Here is a tiny trained network, its code and every weight. The questions are about switching its units off for an input and a class, where a switched-off unit gives its printed mean instead of its output.

import numpy as np


def w(rows, s, z=0):
    codes = np.array(rows[::2]) - 128.0
    scale = np.full(codes.shape[1], s)
    scale[-1] = z or s
    return codes * scale


def f(y):
    return y / 2 * (1 + np.tanh(0.7978845608 * (y + 0.044715 * y**3)))


def log_softmax(a):
    a = a - a.max(-1, keepdims=True)
    return a - np.log(np.exp(a).sum(-1, keepdims=True))


def net(x, mask):
    res = np.array(x, float).reshape(1, 8) / 4 @ E
    y = f(res @ A[0][:, :-1].T + A[0][:, -1])
    res = res + np.where(mask, y, B[0][:, -1]) @ B[0][:, :-1]
    return log_softmax(res[-1] @ U[:, :-1].T + U[:, -1])


A, B = {}, {}
E = w([
[178,132,120,142,136,161,116,117,92,79,89,140],'x0',
[204,118,185,128,76,101,125,89,63,160,225,100],'x1',
[73,129,137,158,87,124,104,117,122,148,156,60],'x2',
[142,29,16,156,146,110,155,150,158,86,148,161],'x3',
[107,126,163,143,206,193,71,145,151,240,184,146],'x4',
[181,165,136,71,132,147,93,255,102,171,143,129],'x5',
[121,140,189,123,60,161,132,133,153,78,152,60],'x6',
[127,107,177,201,100,130,184,174,249,137,137,150],'x7',
],0.011)
A[0] = w([
[179,138,120,102,85,104,119,128,156,88,72,174,161],'n1',
[108,156,87,177,149,180,106,123,160,96,151,167,186],'n2',
[130,110,86,144,167,116,95,122,78,176,78,185,5],'n3',
[161,99,34,107,144,115,99,162,142,149,157,146,202],'n4',
[20,97,124,220,184,102,171,162,188,245,129,160,180],'n5',
[176,18,28,57,161,144,143,176,106,116,152,136,136],'n6',
[155,92,91,133,149,227,82,159,176,96,142,93,105],'n7',
[91,122,133,123,137,147,56,108,122,194,145,99,127],'n8',
[144,215,161,50,112,145,147,149,163,119,148,152,140],'n9',
[141,150,123,94,117,188,115,116,106,146,193,119,73],'n10',
[112,152,188,187,1,107,207,137,209,121,155,85,209],'n11',
[136,163,166,128,142,142,56,95,90,161,125,127,70],'n12',
[105,157,176,90,111,118,12,133,110,153,160,68,61],'n13',
[154,116,99,134,103,151,154,119,151,151,129,171,66],'n14',
[62,73,92,145,105,81,221,49,99,7,127,119,190],'n15',
[64,91,119,142,163,199,86,174,205,141,176,161,251],'n16',
],0.0094,0.0027)
B[0] = w([
[194,117,117,95,154,173,54,130,122,117,120,132,173],'n1',
[142,104,151,113,93,151,135,99,172,133,124,156,159],'n2',
[140,119,139,149,175,136,209,174,112,119,150,142,166],'n3',
[110,88,158,119,144,179,135,160,78,130,200,100,179],'n4',
[255,174,127,54,170,159,3,31,234,210,68,175,217],'n5',
[127,48,119,141,177,166,113,102,91,126,228,152,205],'n6',
[156,53,63,150,139,142,41,126,195,129,73,131,158],'n7',
[151,175,178,125,126,186,164,129,110,169,72,115,168],'n8',
[100,161,171,68,127,165,111,157,136,190,109,101,162],'n9',
[32,113,175,124,94,143,129,144,142,110,118,108,155],'n10',
[139,76,119,142,153,167,183,194,102,50,221,168,226],'n11',
[129,179,116,185,90,138,128,108,111,102,130,142,166],'n12',
[100,185,204,142,147,170,205,119,90,150,116,124,182],'n13',
[163,153,133,137,102,60,77,179,149,147,129,102,145],'n14',
[50,56,63,167,43,134,148,91,108,40,55,72,251],'n15',
[164,87,116,123,127,153,2,109,155,137,129,111,196],'n16',
],0.0086,0.021)
U = w([
[92,147,103,200,142,57,137,158,134,183,101,183,5],'0',
[201,182,126,70,133,187,70,131,174,246,66,160,174],'1',
[125,71,17,170,44,148,101,73,159,61,49,122,194],'2',
[140,106,119,139,144,176,140,232,111,136,226,157,207],'3',
[42,255,146,117,71,179,165,139,77,172,69,93,91],'4',
],0.0086,0.002)

Each question gives the input, the list of numbers given to net, and the class t.
The units are the neurons (one row each of A and B). Each row of codes is followed by its name. A weight is (code - 128) times the scale printed after its matrix; where a second scale follows, it is the last column's (A, B and U).
mask holds one flag per neuron, in row order. A switched-off neuron (its flag False) gives its mean, the last column of its row in B, instead of its output. The means were averaged over made-up inputs and are rounded, as every weight is.
A unit's drop is (log p(t) with every unit on - log p(t) with that unit switched off) / (log p(t) with every unit on - log p(t) with every unit switched off).
The circuit of an input: a set's keep is (log p(t) with only the set's units on - log p(t) with every unit switched off) / (log p(t) with every unit on - log p(t) with every unit switched off). Starting from the 12 units with the biggest drops (on a tie, the unit counted first), units are removed one at a time, each time the one whose removal leaves the highest keep (on an exact tie, the one counted first), for as long as the keep stays at least 0.8.
circuit, biggest first: the units of the circuit, biggest drop first
unit that matters most: the unit with the biggest drop
k most important neurons: the k neurons with the biggest drops, biggest first
drop when u is switched off: that unit's drop, to one decimal
input [4,-1,0,7,7,-1,8,-8], class 3: 3 most important neurons -> (n15 n5 n6)
input [-3,-2,-2,3,2,-6,-6,8], class 1: unit that matters most -> n5
input [5,-8,1,6,2,8,-8,-3], class 3: 3 most important neurons -> (n6 n4 n3)
input [0,2,-3,1,-3,3,8,-4], class 4: 2 most important neurons -> (n5 n11)
input [6,-6,-7,1,2,3,5,-7], class 3: circuit, biggest first -> (n5 n15)
input [5,8,-1,3,3,-4,4,5], class 3: 2 most important neurons -> (n11 n15)
input [1,2,-8,5,-6,1,-8,7], class 3: 2 most important neurons -> (n6 n4)
input [8,7,-1,2,8,2,4,-2], class 4: 3 most important neurons -> (n5 n11 n10)
input [1,-5,7,-8,-3,-1,-5,3], class 1: 2 most important neurons -> (n15 n5)
input [7,1,1,0,7,-7,4,-4], class 4: 3 most important neurons -> (n5 n15 n8)
input [-6,1,-4,-8,-6,5,-2,7], class 3: 2 most important neurons -> (n11 n5)
input [-4,-4,2,7,-3,8,-1,0], class 3: 3 most important neurons -> (n6 n15 n4)
input [6,3,-1,-8,7,1,-1,-5], class 4: drop when n9 is switched off -> 0.0
input [3,7,4,-4,-7,1,7,2], class 3: circuit, biggest first -> (n11)
input [4,4,2,-2,4,7,-1,0], class 4: drop when n5 is switched off -> 0.1
input [-8,7,-4,-4,7,-5,0,8], class 1: drop when n5 is switched off -> 4.2
input [-4,1,-8,6,0,-1,-7,5], class 1: drop when n5 is switched off -> 1.5
